Below are the code and all the weights of a small trained network. Each question names an input and a class and asks about switching units off, where a switched-off unit gives its printed mean instead of its output.

import numpy as np


def w(rows, s, z=0):
    codes = np.array(rows[::2]) - 128.0
    scale = np.full(codes.shape[1], s)
    scale[-1] = z or s
    return codes * scale


def f(y):
    return np.maximum(y, 0)


def log_softmax(a):
    a = a - a.max(-1, keepdims=True)
    return a - np.log(np.exp(a).sum(-1, keepdims=True))


def net(x, mask):
    res = np.array(x, float).reshape(1, 5) / 4 @ E
    y = f(res @ A[0][:, :-1].T + A[0][:, -1])
    res = res + np.where(mask, y, B[0][:, -1]) @ B[0][:, :-1]
    return log_softmax(res[-1] @ U[:, :-1].T + U[:, -1])


A, B = {}, {}
E = w([
[121,103,9,190,155,200,174,147],'x0',
[71,113,198,155,178,138,244,134],'x1',
[123,205,84,178,96,76,163,231],'x2',
[41,97,139,103,157,114,16,177],'x3',
[110,36,167,143,28,137,156,153],'x4',
],0.013)
A[0] = w([
[123,102,69,156,143,168,131,144,77],'n1',
[147,153,187,103,108,78,125,133,105],'n2',
[135,90,153,112,158,196,114,64,79],'n3',
[142,181,116,133,168,120,150,82,138],'n4',
[160,114,104,118,33,145,96,133,85],'n5',
[88,85,181,158,106,148,176,150,80],'n6',
[178,137,130,125,105,132,159,110,89],'n7',
[128,170,131,185,96,116,136,179,106],'n8',
[117,122,115,160,67,84,148,191,127],'n9',
[219,131,151,183,111,122,152,106,98],'n10',
[37,92,121,143,155,110,70,142,124],'n11',
[61,133,194,163,161,146,198,135,161],'n12',
[128,171,108,114,187,107,132,117,6],'n13',
[142,59,137,130,111,161,116,85,89],'n14',
[183,120,75,118,91,112,75,118,50],'n15',
[110,70,137,149,7,134,155,138,49],'n16',
[156,109,118,136,119,109,154,73,98],'n17',
[95,106,58,184,137,187,146,127,97],'n18',
],0.016,0.0028)
B[0] = w([
[205,168,202,147,49,144,111,78,217],'n1',
[178,209,209,122,28,140,112,112,216],'n2',
[151,210,137,71,155,64,200,216,238],'n3',
[92,115,125,160,161,77,78,86,202],'n4',
[92,158,75,58,159,225,76,74,225],'n5',
[121,174,88,135,163,166,85,95,221],'n6',
[65,39,142,116,93,68,129,166,184],'n7',
[159,188,89,95,163,102,254,183,207],'n8',
[165,200,119,114,161,60,187,180,221],'n9',
[21,69,57,200,54,94,96,159,208],'n10',
[36,67,81,219,59,56,127,175,255],'n11',
[24,184,95,69,131,231,118,85,245],'n12',
[177,132,122,133,226,87,65,85,193],'n13',
[183,162,145,123,190,69,208,214,221],'n14',
[36,206,116,55,149,207,116,147,230],'n15',
[182,138,121,223,204,87,31,66,253],'n16',
[58,96,102,141,106,77,170,142,180],'n17',
[130,193,194,154,61,122,135,104,248],'n18',
],0.009,0.016)
U = w([
[165,157,123,119,152,97,209,195,105],'0',
[89,150,89,108,123,212,130,100,104],'1',
[82,85,94,190,50,86,137,152,125],'2',
[164,138,120,185,185,100,90,78,154],'3',
[168,164,227,151,8,139,145,95,122],'4',
[130,136,127,142,103,125,150,130,247],'5',
[153,83,96,153,142,143,146,129,106],'6',
[159,80,145,174,118,165,126,95,103],'7',
],0.016,0.012)

Each question gives the input, the list of numbers given to net, and the class t.
The units are the neurons (one row each of A and B). Each row of codes is followed by its name. A weight is (code - 128) times the scale printed after its matrix; where a second scale follows, it is the last column's (A, B and U).
mask holds one flag per neuron, in row order. A switched-off neuron (its flag False) gives its mean, the last column of its row in B, instead of its output. The means were averaged over made-up inputs and are rounded, as every weight is.
A unit's drop is (log p(t) with every unit on - log p(t) with that unit switched off) / (log p(t) with every unit on - log p(t) with every unit switched off).
The circuit of an input: a set's keep is (log p(t) with only the set's units on - log p(t) with every unit switched off) / (log p(t) with every unit on - log p(t) with every unit switched off). Starting from the 12 units with the biggest drops (on a tie, the unit counted first), units are removed one at a time, each time the one whose removal leaves the highest keep (on an exact tie, the one counted first), for as long as the keep stays at least 0.8.
units of the circuit, in order: the units of the circuit, biggest drop first
top k neurons: the k neurons with the biggest drops, biggest first
drop when u is switched off: that unit's drop, to one decimal
input [1,-6,0,-4,-5], class 1: units of the circuit, in order => [n15]
input [-8,2,4,-2,-7], class 4: top 2 neurons => [n2, n16]
input [-5,8,5,8,4], class 1: top 3 neurons => [n12, n6, n10]
input [2,-6,-6,0,-2], class 0: top 3 neurons => [n3, n14, n12]
input [7,-2,1,2,6], class 4: top 4 neurons => [n18, n1, n13, n4]
input [4,-5,7,-1,5], class 0: top 2 neurons => [n9, n8]
input [3,7,-5,0,7], class 1: top 3 neurons => [n12, n6, n13]
input [6,1,-7,-8,8], class 2: top 2 neurons => [n10, n17]
input [7,4,-6,3,-5], class 4: units of the circuit, in order => [n18, n1]
input [2,-6,-6,3,-5], class 0: top 2 neurons => [n3, n12]
input [-4,4,-2,-3,-5], class 3: top 2 neurons => [n15, n4]
input [-7,2,3,-3,-7], class 3: top 2 neurons => [n13, n4]
input [-4,0,5,-6,-1], class 2: top 2 neurons => [n10, n3]
input [-2,-2,-3,-4,6], class 3: top 2 neurons => [n16, n11]
input [6,-2,7,5,-1], class 0: top 2 neurons => [n8, n9]
input [-6,-2,3,4,-2], class 4: units of the circuit, in order => [n2]
input [6,1,-2,0,-3], class 4: drop when n5 is switched off => 0.0
input [1,5,3,5,7], class 3: drop when n15 is switched off => 0.1
input [-2,-3,7,-8,3], class 2: drop when n16 is switched off => 0.2
input [8,-2,4,-6,2], class 4: units of the circuit, in order => [n18]
